Here are made-up things, facts about them, and rows of numbers that follow some of those facts. Name the thing behind each unnamed row.

There are 2 kinds of fact about the things: drovi, getik.
bibrem {drovi=468}
bitruges {drovi=979, getik=kimu}
braplir {drovi=468}
breze {drovi=953}
bronil {drovi=804}
brosko {drovi=560, getik=kastor}
brosto {drovi=979}
brotom {drovi=979}
brotril {drovi=468, getik=tredrugom}
brudruk {drovi=298}
buvidek {drovi=560, getik=kuloza}
debes {drovi=979, getik=tretel}
dekletas {drovi=979}
draplus {drovi=219}
dretriflur {drovi=298}
drikek {drovi=219, getik=getralas}
druklipon {drovi=804, getik=nunin}
dukas {drovi=979, getik=vatrul,tatis}
fafetran {drovi=979}
fiflo {drovi=979, getik=klisok,skite}
flaflok {drovi=468}
fledem {drovi=560}
flibanum {drovi=979, getik=plekel,stifligem}
floflilis {drovi=979}
flopali {drovi=560}
gare {drovi=298, getik=ponegur,floflilis,tretel}
gavibrem {drovi=219, getik=nudrun,floflilis}
geskek {drovi=468}
getralas {drovi=979}
gragi {drovi=804, getik=klubiplun,dekletas}
graklan {drovi=298, getik=rusko}
graskek {drovi=560}
groru {drovi=560}
grufil {drovi=979, getik=brudruk,zuklatos,klubiplun}
kastor {drovi=979}
kegolom {drovi=979}
kemizul {drovi=468, getik=fafetran}
kigro {drovi=468, getik=bronil,sturik}
kimu {drovi=979}
klisok {drovi=560}
klubiplun {drovi=979}
koplal {drovi=219, getik=graskek,nula}
kuloza {drovi=979}
kuzon {drovi=560, getik=brudruk,geskek}
lasa {drovi=979, getik=vodrubru}
lufi {drovi=979, getik=dretriflur}
moski {drovi=219, getik=brosto}
netru {drovi=219}
nobalek {drovi=804, getik=sturik}
nosi {drovi=219}
nozak {drovi=953}
nudrun {drovi=219}
nula {drovi=560}
nunin {drovi=298}
nuren {drovi=468, getik=stubron}
nuste {drovi=560}
nuvos {drovi=979}
pedu {drovi=953}
peko {drovi=804, getik=ponegur,flaflok,klubiplun}
plekel {drovi=979}
plofu {drovi=979, getik=nosi}
plononur {drovi=298}
ponegur {drovi=979}
reklar {drovi=219}
ribrumar {drovi=219, getik=tefe,tretel}
rituzim {drovi=953, getik=floflilis}
rusko {drovi=804}
sestebol {drovi=804, getik=vodrubru,trutran}
sibru {drovi=560, getik=toskupon,plekel,nuvos}
siflik {drovi=979, getik=nunin,pedu}
skalon {drovi=979, getik=klisok}
skarotres {drovi=979, getik=plononur,sturik,nozak}
skigropa {drovi=979, getik=fledem,zapam}
skite {drovi=468}
skitur {drovi=298, getik=netru}
soplor {drovi=979, getik=stubron,kimu,groru}
sozin {drovi=804, getik=draplus}
stalas {drovi=804, getik=vatrul}
stepu {drovi=468, getik=netru}
stifligem {drovi=979}
stoflil {drovi=804, getik=klisok}
stubron {drovi=953}
stugan {drovi=979, getik=braplir}
sturik {drovi=804}
tatis {drovi=804}
tefe {drovi=219}
toskupon {drovi=979}
traros {drovi=298}
tredrugom {drovi=953}
treful {drovi=804}
tretel {drovi=804}
trutran {drovi=804}
vatrul {drovi=979}
viki {drovi=560, getik=kuloza,flopali}
vivodim {drovi=560, getik=rusko}
vodrubru {drovi=560}
vupor {drovi=298, getik=kegolom}
zapam {drovi=560}
zuklatos {drovi=219}

Some rows with their names:
[ -2 -29  -2  16  12   7 -13   9   0  -3  -6   1   1  -7   1  -5  -9 -39
   1  31   3   6  -9  -1 -13  -8 -10  13  -9  -2 -22  16]: kuloza
[-15 -34  11  24  21  18 -17  12  -4  -5   2  -5  30 -10  -1 -14   6   3
  12  16  -3  -9   2  -9  -5 -24   7  -4  15 -31  10   3]: klubiplun
[  8 -20   0  -2  60  31 -10  -8   8   2 -17   2 -10   0   3  29  33 -47
   3 -13  -8 -12  10   7   3 -10   2 -22 -47 -13  -2  12]: skalon
[-16 -19   1  -1  26   0 -12   9   3  -1  -7  -9  25 -19  -3 -28  17  53
  -1   3   4 -10   8 -11 -11 -16   2   4  32 -21  18  -9]: brudruk
[  1  -8  -3   0  -5  -9  -1   6  -6  -5  -1   7  -5   5  -3  -5  -6  -9
  -2  41   2  -4 -10  -9  -6   2 -20   7  -2   2 -10   9]: pedu
[-23  -5  -7  -5  -6  -2   2  -4  11  -5  -4   9  -1   0  18   1   5  21
  -3 -18   4 -12  -3   3  -7  10  -1   8  18   9  -7   1]: nula
[ 15  13  -7  -2   6  -9   4  -4  -8   4  13  -4 -11  -3  -7   2 -13   5
  -8  18   3  16  -3   0   0  13   3  -1   1  13  10  -6]: sestebol
[  8 -16  -3   3  22  10  -2   7  -3   5  12   0 -12   1   6   3 -10 -21
   0   8   0  15  -2   5  -6  -5  -1   6 -18   4 -10  15]: lasa
[-22  -5  -7  -5  -6  -2   2  -4  10  -6  -4   9  -1   0  18   1   5  21
  -3 -20   4 -13  -3   2  -8  10  -1   7  17  10  -8   1]: fledem
[ -2 -25   1  11  11  12  -9   7   2  -1  -5   0  -1  -3   1   0  -4 -35
   3  17   0   3  -5   0  -6  -9  -4   7 -13  -6 -17  13]: kegolom
[  9 -12   0  -1  22  14   1   6  -2   6  11  -1 -12   3   5   6  -6 -20
   1  -6  -2  14   2   6  -1  -5   4   2 -22   2  -6  13]: skigropa
[ 13   7   1   4 -11 -22  -2  -1 -10  -4 -13  -5   9   3 -17 -12   1 -13
  -8  53   4   3  -2  -3  -9   2 -24  12  -1   0  -1  -1]: draplus
[ 10  10  -1  -2 -86   0  -5 -11  -8  14   8  -6 -10 -14 -13   2  12   3
   0 -71   0 -12   3  -2  21  -1   5  15  -6  30  -1 -10]: nobalek
[ -1 -25   1  11  11  11 -10   7   2  -1  -5   1  -1  -4   1   0  -3 -34
   3  14   0   4  -5   1  -6  -9  -5   7 -12  -5 -17  13]: brosto
[  6  17  -3  -8 -97  -2   0 -14  -8  14  17  -2 -18 -11  -8  10   9  19
   1 -89   0 -16   0  -2  26   6  12   6   1  31   6 -15]: kigro
[-10   8 -10 -16  11  -2  13  -5   4   2  17   8 -15   6  23   6  -1  37
  -6 -38   3   1   2   8  -5  15   7   3   9  18   3   2]: viki
[-29  14   3 -32 -34  30  18   8  21  -3  21  12 -12  31  12  23  -4  45
  -2 -66  -3  19  13  15  19   9   8 -18   1  20  12  -2]: sibru
[-13   5 -10 -15   8  -3  10  -4   5   1  13   9 -12   5  22   4  -1  34
  -5 -31   3  -1   0   8  -6  14   4   5  12  18   1   2]: buvidek
[  5  -1  -7  11  -9 -11  -7  -2  -4  -4  -5  -4   1 -10 -12  -6 -12 -10
  -6  41   7   5 -10  -6  -7   9  -6   3  11   7  -2  -5]: trutran

Which thing is each row?
No name comes twice in this set of rows, the named rows included.
[-10 -31   9  18  23  19 -12  11  -3  -1   7  -4  21  -7   1 -10   5   1
   9   5  -2  -3   3  -6  -2 -21   8  -3   8 -26  10   6] -> dekletas
[ 10 -17   0  -5  66  34  -8  -9   9   3 -13   3 -13   1   4  31  35 -43
   3 -18  -9 -10  12   8   4 -10   3 -24 -50 -12   1  12] -> fiflo
[  9  29   5   2  20   0   7  -2 -13   4  26  -8  15  -2  -4  -3  -6  45
   6 -13  -5   3   9  -5  10  -1  23 -23  16  -9  41 -19] -> peko
[-21  -5  -9  -4  -4  -6   2  -3   7  -6   0   9  -3   0  19  -1   0  22
  -4 -11   6  -9  -5   2 -10  12  -2  11  18  13  -8   2] -> flopali
[ -3   4  -5   6 -25  -9  -4  -7   0  -6  -2   1  -2  -5  -9   6  -8   2
  -3  23   4  -5 -11  -7   3  12   2  -9  20   3   6 -10] -> braplir
[  7   7   8  -5   0 -21  23 -18  13   2  -5  -1 -13   8  -1  11   1  -3
 -10  11   0   1 -12   3  14  22  24 -15  31 -34   7 -15] -> nuren
[-25 -13  -7  -5  31  16 -11 -18  21 -11 -36  12   4  -4  15  22  46  -7
  -1 -21  -1 -41   5   3  -6   4  -4 -17  -6  -6  -5   0] -> klisok
[ -2   0  -6   3  14   8 -13 -21   9  -9 -26   3  -3  -8 -10  27  30 -20
  -3  16  -1 -29  -2  -5   6   9   1 -32  -8  -8  10 -11] -> skite
[ -4   1  -5 -12 -66  -7 -12  -1   2  12 -16  -5  -2 -24  -3 -18  21  19
   2 -79   3 -22   7  -4   4 -14  -7  32  -2  28 -19  -4] -> plononur
[-13 -14   2  13 -14   1  -9  -3  -3  -5   9  -5  15 -10 -12  -4   7  37
  -3  18   4 -11  -5 -13   4   2  11 -15  40 -20  30 -17] -> geskek
[  3  -7  10  12   3 -12  -6   4 -15  -5   1 -11  31  -2 -19 -23  14  29
  -5  44   1  -4   6  -9  -6 -11 -11   2  23 -26  29 -10] -> zuklatos
[ 13   6  -5  -4  39  15  -7 -19   5  -1 -19  -2  -6  -3 -10  27  32 -21
  -5   5  -4 -15   8   1   7   6   3 -29 -25  -6  16 -10] -> stoflil
[ 14 -19  15  -5  44   0  24  -6  15  10  -3  -2 -16  12  11   9   4 -37
  -4  -1  -6  14  -3  14   9   2  23  -2  -1 -44 -11   7] -> soplor
[  -2   -5   -1   13 -105   -4  -18   -9   -5    6  -12   -5    3  -23
  -18   -7   14  -16    1  -47    4  -25   -5  -10   14   -6   -6   24
    5   26  -17  -10] -> sturik

Now the same things, written a new way:
Named rows:
[ 76  16 -27  -7  -2  -2  40 -19  10  -4 -25 -31  51 -11  -9  51   9 -10
 -24 -13   2  -7 -18   9   5  30 -13  13   7 -23  18 -10  -5  -9 -10 -28
   5  18]: toskupon
[ 14  -1  -1  28   2   5  -1   3   4  -9  15 -10 -15  -5 -10  23   7   0
  -6  -1  -3  -6   0  -4  -1   8  -9  -3  -8   1   7  -1   1   3 -11  -5
  13  14]: fafetran
[-15   0  -8  27   1  -8  -1 -12  -2   0   2 -14  18  -3 -11   1   3   6
  27  58  -5  11   8 -21   1   8   9   4   1  11   7  18   7  10  -4  -1
   7   6]: dukas
[ 19 -18  -1  20  -8   6  -4  32   7  -6  -9  20 -21  12  -5   9  -6  -3
 -14  12   4  -1  -8  -9   3   2  -5  -5  -8   1 -12   8  -6  23  -4   5
 -11 -17]: trutran
[  3   2  -4  20   4   0   2  -7   1  -5  12 -13   2  -6  -9  10   9   2
   5   9  -2  -2   4  -6   1   8  -1   0  -3   2   6   3   5   0  -8  -3
  10  11]: brotom
[ 34 -13  30 -17  -9  -5 -26   6  -6 -11  -8 -24 -34   7  -9  45  21   8
  -6  20  -3  -6  14  12   5  -9  -9   1  -9  21   5 -29 -12  12 -20  -1
  -6 -14]: draplus
[ 18   2   5  -1  -7  -7 -22 -34   1   4  33  26  49  -7 -14 -66   6   9
 -27 -10 -13 -12 -56 -11  22  -9  12  -4  -8   5 -37 -31  18   2  14  33
 -19 -14]: stoflil
[-42   0  -9 -47  -9   4 -14 -18 -10   3  -5   6  17  33  21 -49 -38  -6
  31  -5  12  24 -13  -1 -12 -12  12  17  -2 -34  -7  12  24 -19  20 -34
 -11 -29]: kuzon
[ 10  -1 -11  12  -2   3  -4  23   3 -10   4  33 -22  13   9  -2 -42  -8
  -4  10 -29   7 -28   3  -7 -13  -9 -10 -11  -9 -11  15 -14  20  12 -15
  -3  -9]: flopali
[ 14  -1  -2  28   2   4  -3   4   4  -8  15 -11 -16  -2 -10  22   8   0
  -7  -1  -3  -6   0  -4  -1   7  -8  -3  -8   1   6  -1   1   3 -11  -6
  13  14]: kastor
[-18   3  11  19  31   3  19 -15  -8  -2  13 -20  44 -18  22  -9  29   5
 -27 -55   1  22  -8   0   2 -16 -11   8   8  15 -13  42   0   1 -33  22
  -9 -20]: nuren
[ 12   1 -10   5   0   4  -1  17   3  -8   8  32 -17  10  10  -6 -38  -8
  -9  -6 -27   4 -31   7  -5 -13  -9  -9 -11 -12 -12  10 -12  13  12 -13
  -3 -10]: nula
[ 12  16   4  21   0  -8 -26 -54  -1  -1  54  -2  43 -18 -20 -47  13  13
 -15  -3 -23 -13 -48 -11  16  -2   9  -2  -9   7 -17 -33  23  -8   9  21
   5  17]: skalon
[-12   1 -41 -49  23  -7  27  19   1   0  62   6 -49  -3   9  -1 -10   4
  27 -34   3 -19   9  12  -2 -24 -15   0 -13  -4  22  -9 -30 -14  57 -19
  47  26]: nozak
[ 43  24 -43 -52   0 -17  53 -33   1  11 -46   2 108  -5  13 -10 -29 -11
   4  22 -17  16 -41   9   5   9   5  17  17 -28  -1  13 -10  -4  21 -29
 -18 -16]: sibru
[   7    9    6   36   29    9    4   -3  -10  -13   40  -26    1  -14
   31   29    1    3  -32 -105   -6   20  -35   21  -10  -42  -42    2
    1   -1    6   23  -17    9  -24    8   21   19]: stubron
[ 21   0  47 -11 -16  -3 -21  15 -10  11 -44 -10 -39  -8  -7  32  21   4
  16 -12  10 -17  60  35  -2  -5  10 -21   8  18  20 -36  -4   4 -24  30
 -10  12]: tefe
[ 15  10 -11  32  -1  -4 -15   8  -2  -8  23   2 -32   9   6  22 -29   2
  13   2 -17   9 -28   0 -14 -19 -20  -2  -7 -10  18   7 -16  21  23 -13
  25  36]: pedu
[ 18   2  -1  17   2   3  -1  13   7  -6  10  11 -20   4  -1   5   2  -2
 -16 -10  -5  -4  -8  -6  -4   6  -7  -2  -8  -3  -2   9  -3   6   4  -3
   0   2]: braplir

Rows to name:
No name comes twice in this set of rows, the named rows included.
[  8  11  22  36  -9  11   0  22   2  11 -24   7 -39 -17  -6  18   5  -9
  10 -52  13 -24  51  27 -12  14   7 -30   7  -7  26 -16  11  -8 -18  26
  10  48] -> floflilis
[-11   3  -7  18   4  -8   3 -18  -3   1   6 -16  25  -7 -10  -4  10   6
  22  43  -3   8   5 -16   3   7   9   5   2   9   6  14   8   3  -2   1
   8   5] -> skigropa
[-36  -5 -35 -66  25 -12  44   8   2  12  38  12  -3  -8   2 -40  21   7
  30  13  11 -17  34 -10  10   1  14   8  -6  12   3  11 -12 -23  47  -4
  16 -16] -> kigro
[-27 -23 -34 -73  18  -6  44  24   4  11  24  20  -4  -3  -2 -37  18   4
  23   5  25 -20  33  -6  19  -4  12   4  -7  12  -7   0 -14 -15  39   5
   6 -34] -> nobalek
[-13   3 -15   4   0  -5   2   5  -2  -1  -3  30  11   8  11 -24 -39  -3
  18  39 -28  17 -22  -5  -4 -12   4  -4  -3  -5 -11  25  -8  18  18  -9
  -7 -16] -> buvidek
[ 49  21 -32 -21   0 -14  46 -41   3   7 -36 -37  94 -16  -8  23  14  -4
   4  26   5   6 -13  -1   9  28   4  21  17 -15  17   2   2 -11  -4 -21
  -1   9] -> flibanum
[ -7   6  22  19 -13  14 -11  13  -1  10 -21  -4 -37   0  -3   9   3  -9
  15 -58  28 -16  49  21 -15  13   7 -17   4 -19  26 -17  23 -20 -16   9
   9  34] -> ponegur
[ -8 -13  -6   6  -5  -6   1   9   0   5 -17  14  24   7  -5 -19  -2   3
  15  50   4  12  -2 -19   7   1  12   3   2   9 -13  21   1  21   4  12
 -17 -25] -> sestebol
[-23  16  14  22  -4  -4   7  -4  -6  23 -33  -1  12 -22  -6 -14   9  -1
  39  -7  12  -8  55  13  -6  13  25 -20  18   2  24  -1  18 -10  -9  33
   3  36] -> debes
[  4 -18  40 -52 -23   9 -48  -3 -13  -8 -16 -41 -51  36   0  29  16   4
  10 -21  40   0  32  15  -7  -8  -3  17  -9 -11  13 -39  18 -20 -19 -26
  -8 -22] -> zuklatos
[-36 -13   6 -38 -16   6 -13  -8  -7  13 -28  -2  19  27   5 -41  -3  -2
  27 -11  47  12  20  -7  -2   4  19  14   6 -23  -5   3  33 -19   2  -3
 -21 -27] -> gragi
[ -7  -5  16   0 -16  22 -26   5  -1  -5   0 -21 -50  24  -1  14   1  -9
   4 -62  39  -8  27  10 -16  12  -5   4  -8 -34  19 -18  31 -30 -15 -25
  11  17] -> klubiplun

